Look-ups in named tables: a row name and a column name give one cell, copied from the table.

lidavi =
columns: sura, livuzi, delak, zus, fige, pim, simopat, natadom, faleda
kidodip: [5314, 4811, 5060, 4431, 4803, 4874, 4930, 4884, 5282]
penib: [4873, 4948, 7636, 6388, 6594, 910, 4175, 4337, 6602]
gabov: [3883, 4683, 4844, 4844, 5262, 5044, 5421, 4743, 4339]
dopuz: [4668, 5946, 471, 9048, 5854, 6344, 5106, 6892, 6715]
bonuma: [4673, 4865, 5021, 4430, 5059, 4865, 5039, 4744, 4463]
lutid: [4564, 4098, 4874, 4665, 4991, 5408, 5236, 4224, 4758]
voluz: [2338, 7187, 4845, 4502, 3850, 5303, 3735, 4101, 4679]
kot: [5796, 5641, 7318, 6018, 6232, 1296, 3507, 4963, 6944]
zod: [1745, 4021, 4681, 6294, 5022, 4633, 7674, 3839, 3580]
timunuk: [4452, 4507, 4632, 5209, 5863, 4506, 4407, 4914, 3657]
vano: [4988, 4884, 5143, 4436, 4640, 4754, 5733, 4693, 5152]
lok: [6008, 4516, 4754, 4516, 5023, 4524, 4134, 5876, 5189]
dufafo: [5065, 5134, 5422, 4353, 4822, 4543, 4472, 5493, 5010]

What is the pim of timunuk in lidavi? 4506
What is the fige of penib in lidavi? 6594
What is the simopat of voluz in lidavi? 3735
What is the pim of gabov in lidavi? 5044
What is the natadom of kot in lidavi? 4963
What is the simopat of penib in lidavi? 4175
What is the delak of vano in lidavi? 5143
What is the fige of lutid in lidavi? 4991
What is the delak of kidodip in lidavi? 5060
What is the faleda of kot in lidavi? 6944

tuf
|  | vobifo | vab | peg | nutuf | gan |
|---|---|---|---|---|---|
| falesel | 64.4 | 60.0 | 41.4 | 70.5 | 84.5 |
| pizo | 79.1 | 50.0 | 54.0 | 65.0 | 80.0 |
| vima | 40.9 | 68.6 | 92.3 | 76.3 | 68.5 |
| zepe | 35.1 | 77.5 | 94.3 | 52.5 | 94.6 |
| tagogoz | 28.4 | 51.6 | 67.0 | 68.7 | 66.0 |
| rin | 29.8 | 71.2 | 49.3 | 72.1 | 73.6 |
| devame | 49.3 | 60.8 | 58.4 | 75.2 | 79.5 |
| basube | 22.3 | 88.7 | 53.6 | 75.3 | 87.7 |
| vum | 55.1 | 56.4 | 72.1 | 65.6 | 64.0 |
| dab | 31.8 | 46.5 | 88.9 | 48.7 | 59.4 |
| dulatig | 45.5 | 75.7 | 56.2 | 67.3 | 92.5 |
| kez | 17.1 | 82.7 | 57.1 | 61.3 | 79.4 |

dulatig, nutuf: 67.3
zepe, vab: 77.5
dab, gan: 59.4
zepe, vobifo: 35.1
devame, vab: 60.8
vum, nutuf: 65.6
basube, peg: 53.6
falesel, vobifo: 64.4
dulatig, peg: 56.2
dab, nutuf: 48.7
tagogoz, gan: 66.0
zepe, peg: 94.3
pizo, gan: 80.0
basube, nutuf: 75.3
Which row has the largest vobifo? pizo

sab:
,ses,benav,risulem,doti,zop,tet,kiz,ber
feridin,-47.319,-15.028,72.753,56.174,44.044,-79.706,56.515,-18.910
rukinoz,20.130,65.353,-80.974,68.871,16.858,63.994,-11.804,56.693
dil,70.633,-14.532,31.158,-84.991,-24.975,63.874,-23.577,2.241

What is the kiz of dil in sab? -23.577
What is the tet of feridin in sab? -79.706
What is the doti of dil in sab? -84.991
What is the doti of rukinoz in sab? 68.871
What is the benav of feridin in sab? -15.028
What is the risulem of dil in sab? 31.158
What is the benav of rukinoz in sab? 65.353
What is the doti of feridin in sab? 56.174
What is the ses of rukinoz in sab? 20.130
What is the risulem of rukinoz in sab? -80.974
What is the zop of feridin in sab? 44.044
Row with the largest benav: rukinoz

Table nevi
columns: kor, tel, pupuzaf, gol, gubaza, raf, talar, tepebo
fak: [132, 61, 56, 124, 161, 83, 203, 198]
zezozem: [38, 92, 77, 182, 42, 91, 138, 159]
bifo: [142, 162, 58, 41, 164, 94, 140, 181]
puzad: [193, 140, 119, 132, 130, 176, 159, 68]
muku: [111, 100, 32, 123, 169, 43, 52, 131]
dav: [76, 33, 76, 185, 167, 93, 182, 170]
pape: [56, 92, 140, 68, 60, 89, 102, 75]
guzi: [181, 184, 197, 186, 157, 204, 96, 76]
kerigoz: [180, 101, 69, 67, 138, 195, 197, 104]
bozed: [65, 35, 89, 168, 196, 167, 106, 122]
nuzoko: [99, 158, 181, 101, 127, 42, 119, 191]
kobom: [41, 178, 149, 32, 46, 99, 53, 52]

What is the gubaza of muku in nevi? 169
What is the tel of bozed in nevi? 35
What is the tel of fak in nevi? 61
What is the raf of dav in nevi? 93
What is the talar of fak in nevi? 203
What is the gol of bozed in nevi? 168
What is the talar of kerigoz in nevi? 197
What is the pupuzaf of bifo in nevi? 58
What is the pupuzaf of muku in nevi? 32
What is the gol of kobom in nevi? 32
What is the tepebo of bifo in nevi? 181
What is the raf of zezozem in nevi? 91
What is the gubaza of dav in nevi? 167
What is the pupuzaf of kobom in nevi? 149
What is the tel of pape in nevi? 92
What is the kor of kerigoz in nevi? 180
What is the tepebo of muku in nevi? 131
What is the gol of puzad in nevi? 132
What is the gubaza of pape in nevi? 60
What is the pupuzaf of guzi in nevi? 197
Row with the largest talar: fak

